Below is a small trained network, with its code and all its weights. Each question gives an input and a class and asks what happens when units are switched off, that is, made to give their printed mean instead of their output.

import numpy as np


def w(rows, s, z=0):
    codes = np.array(rows[::2]) - 128.0
    scale = np.full(codes.shape[1], s)
    scale[-1] = z or s
    return codes * scale


def norm(h):
    return h / np.sqrt((h * h).mean(-1, keepdims=True) + 1e-5)


def f(y):
    return y / 2 * (1 + np.tanh(0.7978845608 * (y + 0.044715 * y**3)))


def log_softmax(a):
    a = a - a.max(-1, keepdims=True)
    return a - np.log(np.exp(a).sum(-1, keepdims=True))


def net(x, mask):
    res = np.array(x, float).reshape(1, 3) / 4 @ E
    u = 0
    for l in range(2):
        y = f(norm(res) @ A[l][:, :-1].T + A[l][:, -1])
        res = res + np.where(mask[u : u + 11], y, B[l][:, -1]) @ B[l][:, :-1]
        u += 11
    return log_softmax(norm(res)[-1] @ U[:, :-1].T + U[:, -1])


A, B = {}, {}
E = w([
[3,44,184],'x0',
[71,112,62],'x1',
[169,56,180],'x2',
],0.0039)
A[0] = w([
[104,11,107,251],'L0N1',
[64,131,158,225],'L0N2',
[132,229,108,151],'L0N3',
[202,124,179,101],'L0N4',
[14,149,141,70],'L0N5',
[144,113,183,51],'L0N6',
[168,166,211,143],'L0N7',
[101,118,117,135],'L0N8',
[102,24,118,162],'L0N9',
[169,134,216,71],'L0N10',
[85,82,113,88],'L0N11',
],0.011,0.0021)
B[0] = w([
[243,88,41,254],'L0N1',
[22,35,108,214],'L0N2',
[9,166,103,227],'L0N3',
[214,169,143,189],'L0N4',
[120,127,209,233],'L0N5',
[72,225,184,144],'L0N6',
[100,109,254,188],'L0N7',
[39,104,90,143],'L0N8',
[190,84,122,226],'L0N9',
[104,132,193,177],'L0N10',
[105,89,169,169],'L0N11',
],0.0054,0.0045)
A[1] = w([
[108,125,178,97],'L1N1',
[125,100,120,113],'L1N2',
[84,104,85,252],'L1N3',
[160,6,150,18],'L1N4',
[154,8,214,173],'L1N5',
[135,116,86,76],'L1N6',
[66,150,191,124],'L1N7',
[140,229,76,56],'L1N8',
[77,123,78,169],'L1N9',
[160,1,139,55],'L1N10',
[191,120,188,93],'L1N11',
],0.011,0.0035)
B[1] = w([
[124,174,180,137],'L1N1',
[77,106,174,134],'L1N2',
[253,67,215,191],'L1N3',
[24,89,60,196],'L1N4',
[86,198,40,255],'L1N5',
[107,172,207,124],'L1N6',
[102,93,120,158],'L1N7',
[25,165,34,168],'L1N8',
[229,114,180,166],'L1N9',
[62,56,66,206],'L1N10',
[191,127,144,161],'L1N11',
],0.0052,0.0078)
U = w([
[63,205,214,108],'0',
[191,197,182,157],'1',
[44,253,39,141],'2',
[28,65,69,186],'3',
[112,145,135,10],'4',
[165,114,145,89],'5',
[188,108,58,76],'6',
[36,99,204,110],'7',
],0.018,0.011)

Each question gives the input, the list of numbers given to net, and the class t.
The units are the neurons (one row each of A and B). Each row of codes is followed by its name. A weight is (code - 128) times the scale printed after its matrix; where a second scale follows, it is the last column's (A, B and U).
mask holds one flag per neuron, layer by layer. A switched-off neuron (its flag False) gives its mean, the last column of its row in B, instead of its output. The means were averaged over made-up inputs and are rounded, as every weight is.
A unit's drop is (log p(t) with every unit on - log p(t) with that unit switched off) / (log p(t) with every unit on - log p(t) with every unit switched off).
most important unit: the unit with the biggest drop
k most important neurons: the k neurons with the biggest drops, biggest first
top k neurons in layer l: the k neurons of layer l with the biggest drops, biggest first
drop when u is switched off: that unit's drop, to one decimal
input [-6,3,5], class 1: 3 most important neurons => L1N5, L1N4, L1N10
input [-6,4,5], class 2: top neuron in layer 1 => L1N3
input [4,-7,2], class 0: 2 most important neurons => L0N6, L0N7
input [0,3,-6], class 7: top 2 neurons in layer 0 => L0N1, L0N3
input [-5,-8,-4], class 0: top 3 neurons in layer 0 => L0N7, L0N1, L0N3
input [-8,8,6], class 2: 3 most important neurons => L0N2, L1N8, L0N1
input [0,-2,-8], class 7: 3 most important neurons => L0N1, L1N5, L0N3
input [-8,0,4], class 1: top 4 neurons in layer 1 => L1N5, L1N4, L1N10, L1N11
input [-7,-5,1], class 1: 2 most important neurons => L1N5, L0N7
input [1,-3,7], class 1: 3 most important neurons => L0N4, L0N2, L0N6
input [0,8,-2], class 5: top 2 neurons in layer 1 => L1N3, L1N9
input [-4,3,0], class 2: 2 most important neurons => L0N2, L1N8
input [0,1,4], class 6: 2 most important neurons => L0N1, L0N2
input [-3,-6,4], class 1: most important unit => L0N4
input [-8,4,2], class 2: 2 most important neurons => L1N8, L0N1
input [2,-7,3], class 0: top 2 neurons in layer 0 => L0N7, L0N10
input [4,-3,-8], class 7: drop when L1N10 is switched off => 0.1
input [3,-6,1], class 0: drop when L0N7 is switched off => 0.1
input [4,-2,-5], class 7: drop when L0N8 is switched off => 0.1
input [5,-8,-7], class 7: most important unit => L0N2
